Here is a tiny trained network, its code and every weight. The questions are about switching its units off for an input and a class, where a switched-off unit gives its printed mean instead of its output.

import numpy as np


def w(rows, s, z=0):
    codes = np.array(rows[::2]) - 128.0
    scale = np.full(codes.shape[1], s)
    scale[-1] = z or s
    return codes * scale


def norm(h):
    return h / np.sqrt((h * h).mean(-1, keepdims=True) + 1e-5)


def f(y):
    return np.maximum(y, 0)


def log_softmax(a):
    a = a - a.max(-1, keepdims=True)
    return a - np.log(np.exp(a).sum(-1, keepdims=True))


def net(x, mask):
    res = np.array(x, float).reshape(1, 5) / 4 @ E
    u = 0
    for l in range(3):
        y = f(norm(res) @ A[l][:, :-1].T + A[l][:, -1])
        res = res + np.where(mask[u : u + 12], y, B[l][:, -1]) @ B[l][:, :-1]
        u += 12
    return log_softmax(norm(res)[-1] @ U[:, :-1].T + U[:, -1])


A, B = {}, {}
E = w([
[158,156,186,33],'x0',
[27,2,80,29],'x1',
[245,74,28,91],'x2',
[190,11,208,174],'x3',
[132,129,128,126],'x4',
],0.0026)
A[0] = w([
[120,65,147,123,161],'L0N1',
[71,170,136,123,131],'L0N2',
[72,86,76,212,70],'L0N3',
[48,100,72,54,79],'L0N4',
[139,149,229,43,97],'L0N5',
[39,75,219,133,162],'L0N6',
[110,148,205,14,75],'L0N7',
[88,131,56,200,95],'L0N8',
[23,128,197,152,1],'L0N9',
[157,125,114,157,165],'L0N10',
[132,39,177,132,67],'L0N11',
[173,158,170,1,118],'L0N12',
],0.0079,0.0046)
B[0] = w([
[131,73,180,93,198],'L0N1',
[182,175,75,115,188],'L0N2',
[60,57,97,209,168],'L0N3',
[93,102,154,62,217],'L0N4',
[104,105,108,192,204],'L0N5',
[102,174,182,121,253],'L0N6',
[87,118,109,178,205],'L0N7',
[113,83,108,166,171],'L0N8',
[90,254,153,164,173],'L0N9',
[139,83,174,79,177],'L0N10',
[176,119,166,112,179],'L0N11',
[96,54,73,217,230],'L0N12',
],0.008,0.0045)
A[1] = w([
[32,234,26,126,65],'L1N1',
[169,153,144,238,68],'L1N2',
[253,200,136,231,83],'L1N3',
[158,28,68,39,156],'L1N4',
[162,110,2,79,214],'L1N5',
[97,126,115,191,125],'L1N6',
[175,109,79,60,45],'L1N7',
[190,89,160,101,74],'L1N8',
[97,90,80,219,5],'L1N9',
[123,131,14,90,181],'L1N10',
[52,195,14,62,126],'L1N11',
[165,37,112,101,195],'L1N12',
],0.0064,0.0021)
B[1] = w([
[149,106,221,158,242],'L1N1',
[118,74,96,58,220],'L1N2',
[65,77,88,2,235],'L1N3',
[150,214,92,129,246],'L1N4',
[243,185,112,140,228],'L1N5',
[144,57,66,130,213],'L1N6',
[154,222,85,112,149],'L1N7',
[140,141,143,179,174],'L1N8',
[93,89,93,190,216],'L1N9',
[171,103,211,159,210],'L1N10',
[188,46,253,140,222],'L1N11',
[115,236,97,146,252],'L1N12',
],0.0062,0.0034)
A[2] = w([
[128,152,147,154,175],'L2N1',
[157,93,181,98,90],'L2N2',
[85,100,111,44,98],'L2N3',
[144,254,130,172,69],'L2N4',
[114,138,134,24,56],'L2N5',
[184,150,199,179,58],'L2N6',
[173,183,82,173,208],'L2N7',
[31,145,182,149,250],'L2N8',
[133,146,183,169,90],'L2N9',
[89,144,163,117,92],'L2N10',
[145,54,135,73,95],'L2N11',
[90,122,121,60,75],'L2N12',
],0.01,0.002)
B[2] = w([
[109,102,124,102,157],'L2N1',
[128,83,160,97,175],'L2N2',
[62,123,126,45,167],'L2N3',
[84,187,189,131,158],'L2N4',
[49,112,130,141,160],'L2N5',
[147,95,176,134,182],'L2N6',
[51,170,144,146,177],'L2N7',
[209,172,2,134,253],'L2N8',
[186,101,129,82,176],'L2N9',
[160,134,101,93,169],'L2N10',
[105,163,112,125,179],'L2N11',
[50,162,173,42,153],'L2N12',
],0.0069)
U = w([
[57,95,96,18,99],'0',
[114,58,56,221,91],'1',
[189,251,121,147,82],'2',
[204,48,237,122,67],'3',
[109,115,139,136,255],'4',
],0.014,0.0087)

Each question gives the input, the list of numbers given to net, and the class t.
The units are the neurons (one row each of A and B). Each row of codes is followed by its name. A weight is (code - 128) times the scale printed after its matrix; where a second scale follows, it is the last column's (A, B and U).
mask holds one flag per neuron, layer by layer. A switched-off neuron (its flag False) gives its mean, the last column of its row in B, instead of its output. The means were averaged over made-up inputs and are rounded, as every weight is.
A unit's drop is (log p(t) with every unit on - log p(t) with that unit switched off) / (log p(t) with every unit on - log p(t) with every unit switched off).
The circuit of an input: a set's keep is (log p(t) with only the set's units on - log p(t) with every unit switched off) / (log p(t) with every unit on - log p(t) with every unit switched off). Starting from the 12 units with the biggest drops (on a tie, the unit counted first), units are removed one at a time, each time the one whose removal leaves the highest keep (on an exact tie, the one counted first), for as long as the keep stays at least 0.8.
circuit, biggest first: the units of the circuit, biggest drop first
k most important neurons: the k neurons with the biggest drops, biggest first
k most important neurons of layer l: the k neurons of layer l with the biggest drops, biggest first
input [2,0,-6,-6,-4], class 2: 3 most important neurons : L0N9, L2N8, L0N6
input [-5,6,-7,7,5], class 2: circuit, biggest first : L2N8, L0N12, L0N6
input [-2,-8,3,0,3], class 0: circuit, biggest first : L1N3
input [5,6,3,-7,4], class 3: circuit, biggest first : L1N11, L1N10
input [-6,6,-8,3,1], class 2: circuit, biggest first : L2N8, L0N6, L0N12
input [7,6,-2,1,5], class 1: 3 most important neurons of layer 0 : L0N12, L0N7, L0N5
input [-5,3,-7,-2,5], class 2: circuit, biggest first : L0N9, L2N8
input [2,6,8,-2,3], class 2: circuit, biggest first : L1N4, L1N5
input [-7,8,-2,4,6], class 0: circuit, biggest first : L0N12, L2N3
input [2,4,-6,-2,-1], class 2: circuit, biggest first : L2N8, L0N9
input [7,-8,-4,-7,0], class 0: 2 most important neurons : L1N3, L1N2
input [-5,6,-4,4,-4], class 0: 4 most important neurons : L0N12, L0N1, L0N6, L2N8
input [-2,-5,5,-4,5], class 0: 2 most important neurons : L1N3, L0N4
input [5,3,4,-7,-4], class 3: circuit, biggest first : L1N11
input [2,3,2,-3,4], class 4: 4 most important neurons : L0N9, L1N3, L0N3, L0N5
input [8,0,1,7,5], class 1: 2 most important neurons : L0N12, L0N5
input [3,5,5,6,-3], class 3: 2 most important neurons of layer 1 : L1N3, L1N8
input [1,4,-5,4,4], class 2: 2 most important neurons : L0N9, L2N8
input [-6,4,-3,-5,0], class 1: 3 most important neurons : L0N3, L0N8, L2N8
input [6,-5,-8,4,-4], class 2: 2 most important neurons of layer 0 : L0N6, L0N9
